In the rows, zero is written as 128.
Rows with their classes:
[ 97 124 143 108 142 131 150 150 123  98 102 147 128 132 139 126 115 120
 113 132 102 114 111 134 133]
Y
[103 133 150 144 132 109 147  97 133 141  92 134 126 142 123 116 144 130
 122 121 101 159  35 132 136]
Y
[107 134 144 120 135 123 145 127 126 136 112 127 127 136 128 101 123 117
 126 129 113 124 115 141 127]
Y
[132 125 129 133 123 125 135  92 127 155  94 120 142 141 134 131 136 133
 136 128 153 140  87 126 130]
Z
[133 120 137 103 125 124 109  66 134 127 104 127 124 118 138 126 105 141
 133 121 111 144  41 125 132]
Z
[ 83 134 138 105 137 123 134 171 118 120 138 129 123 131 130 135 113 101
 116 138  67 113 170 146 136]
Y
[120 121 144  90 136 121 111  59 124 124  93 141 114  97 139 121 107 129
 111 121  97 149  77 130 149]
Z
[141 124 130  95 122 134 119  92 138 137  99 120 136 120 137 132  95 116
 127 126 160 135  95 104 127]
Y
[111 125 139 115 115 135 156 133 126 146  85 129 110 132 130 122 127 134
 132 119 165 135  62 134 125]
Z
[116 143 131 102 128 118 123 108 133 127 111 122 122 105 132 143 101 128
 102 124 105 139  63 129 152]
Z
[ 76 126 141 127 118 136 186 228 119 145 127 133 131 140 123 125 106 119
 118 146 139 107 132 131 128]
Z
[ 89 118 154 161 115 107 184 116 133 155  80 136 125 163 120 126 151 146
 117 134 172 147   4 136 122]
Z
[106 127 139 147 119 123 161 152 140 142 103 124 124 137 120 129 143 146
 123 129 165 138  81 133 124]
Z
[198 113 103  80 117 146  85  76 120 146 106 127 147  78 140 114 100 115
 143 124 175 115 231 125 131]
Y
[107 139 139 149 145 109 136  82 130 134 120 130 123 157 133 129 146 136
 127 131  97 154  70 131 130]
Y
[131 124 137  80 126 138 108  88 131 112 122 116 125 114 139 134  81 128
 127 118  93 137  94 141 141]
Z
[134 121 137  97 131 126 132 139 143 124 118 110 121 118 140 127 106 123
 122 126 110 116  79 125 135]
Z
[139 128 134 133 130 111 130  33 123 155  81 139 129 141 112 120 149 129
 137 119 176 147  95 102 118]
Z
[ 86 121 147  94 112 126 175 192 156 126 110 133 115 127 128 137 104 125
 120 130 136 123  62 128 131]
Y
[123 131 139 119 126 123 133 107 136 106 108 117 127 129 130 125 118 147
 122 119 113 154  36 118 137]
Z
[ 86 133 148 143 139 117 155 131 119 141 110 134 123 146 125 125 127 128
 123 134  98 146  86 127 134]
Y
[ 79 127 143  98 101 111 181 193 135 132  87 129 118 130 130 137 104 120
 107 198 153 144   4 129 136]
Y
[106 126 144 121 118 111 165 146 125 150  86 135 140 144 110 116 130 129
 121 139 154 123  99 152 113]
Z
[105 124 150 103 130 117 132 144 142 124 102 112 125 131 130 129 108 131
 112 132 101 140  58 127 139]
Z
[133 125 124 117  92 129 141 108 132 127  91 125 127 138 129 130 118 144
 116 126 159 134  48 122 105]
Y
[117 164 129  91 130 130 128 125 130 113 120 131 129 123 150 134 110 127
 118 122  95 131  76 128 144]
Z
[165 111 120  90 126 136  79  29 138 119 119 119 128 124 139 117  97 144
 128 114 111 152  63 122 134]
Z
[104 105 143 149 116 117 168 104 135 149  77 142 132 153 119 131 135 138
 120 122 171 157   4 131 135]
Z
[ 43 133 160 121 118 113 170 177 128 136 104 129 143 150 121 142 127 111
 104 139  95 141  44 142 137]
Y
[ 90 129 153 138 111  91 177 222 121 137 109 131 125 143 125 140 139 110
 136 110 149 116 120 111 125]
Z
[134 127 128 116 145 147 108  71 125 142 121 118 127 131 126 118 133 120
 132 129  96 123 170 129 133]
Y
[ 72 128 158 150 126 111 172 144 135 145 101 121 119 163 124 130 140 143
 114 134  94 139  36 131 113]
Y
[ 85 140 146 142 136 116 144 107 132 132 137 117 129 152 118 124 146 125
 125 139  89 148  86 131 133]
Y
[144 131 125  76 137 138  87 106 122 111 136 120 131 104 152 127  90 112
 126 129 102 122 185 131 137]
Z
[141 129 129  58 116 127  97 104 120 117 133 146 136  98 140 124  83 125
 120 122  88 123 169 127 127]
Z
[ 90 135 143 136 130 112 164 122 120 140 100 119 132 146 111 128 130 132
 118 131 112 125  54 144 128]
Y
[125 136 115 133 107 126 135 122 149 128 117 123 131 136 123 135 127 145
 134 119 166 140  77 129 125]
Y
[ 98 137 154 130 123 120 142 170 132 137  17 122 140 120 117 120 131 137
 117 137 128 121 118 134 126]
Z
[160 118 122 110 113 146 102  54 112 140  96 123 121 119 147 116 118 138
 134 124 195 150  90 125 123]
Y
[131 118 133 107  94 128 135 116 125 130  93 120 117 134 132 142 103 148
 133 126 161 140  51 126 135]
Y
[137 120 136  85 102 130 145 163 136 122 113 119 133 107 131 137 101 134
 123 155 163 121  65 121 126]
Y
[101 127 139  85 132 134 116 134 131  84 125 119 129 116 121 127 105 110
 107 129  89  99 105 132 128]
Z
[157 117 121  92 101 134 136 111 131 132 103 132 127 102 138 125 104 126
 130 129 175 124  92 120 133]
Y
[164 130 125 103 137 134 101  76 142 124 122 120 121 112 135 121 110 127
 120 130 106 156 107 125 130]
Z
[119 130 119 113 109 132 141 170 132 125 121 130 125 125 143 131 109 118
 119 131 160 127  94 131 126]
Y
[116 125 140 110 106 122 158 151 139 134  82 129 119 126 129 126 111 136
 114 102 148 125  29 143 129]
Y
[126 132 131 134 133 133 138 163 126 147 115 137 124 111 125 132 134 126
 131 134 147 119 171 137 132]
Z
[120 139 143  73 104 134 155 183 127 130 101 122 125 119 136 121 105 112
 112 133 148 107  81 119 158]
Y
[117 126 137  88 127 142 110 101 133 121 112 123 119 114 132 123  50 123
 102 121 113 135 102 129 132]
Z

Rows, each with its class:
[132 128 130 132 120 121 125 127 131 134 145 142 134 143 125 117 143 119
 123 124 126 118 137 128 155]
W
[154 129 136 124 145 132 121 133 130 128 128 124 121 161 128 109 129 128
 133 122 138 128 132 124 138]
W
[143 124 135 133 139 130 124 123 134 133 129 143 138 182 134 115 115 113
 120 130 119 127 129 121 134]
G
[124 119 127 136 137 136 121 147 126 124 125 120 114  94 128 127 132 141
 129 125 136 124 136 126 140]
W
[133 129 130 132 129 137 120 143 122 123 128 126 121 125 124 122 124 131
 125 129 140 120 136 134 135]
W
[134 121 130 153 153 135 105 150 131 134 127 133 134 114 147 120 124 130
 121 128 132 124 137 124 133]
W
[135 128 141 132 134 110 136 128 133 137 131 129 141 183 122 111 139 122
 113 132 119 129 128 112 144]
G
[126 132 132 108 110 130 151 114 135 128 129 133 114 142 108 135 119 123
 124 121 111 121 124 127 139]
G
[118 133 133 127 104 135 135 145 123 117 130 152 134 135 119 118 122 133
 120 131 117 122 131 127 136]
G
[141 124 127 143 153 131 121 129 142 129 123 119 114 108 138 131 125 136
 129 125 132 129 133 116 136]
W
[124 126 128 131 142 124 124 135 125 130 134 117 130 112 123 137 130 132
 122 129 131 124 133 121 125]
C
[125 128 134 134 130 135 125 147 125 129 128 135 127 114 125 128 127 132
 119 130 118 119 131 119 137]
R
[133 138 135 127 140 128 128 147 110 134 129 138 143 129 124 121 149 121
 119 124 125 120 129 133 132]
Q
[133 128 134 129 146 133 130 137 128 131 127 122 120 121 125 123 140 130
 128 122 126 123 129 122 143]
W
[128 127 136 130 129 126 128 129 125 138 134 153 148 157 135 117 130 114
 115 131 115 123 129 122 132]
G
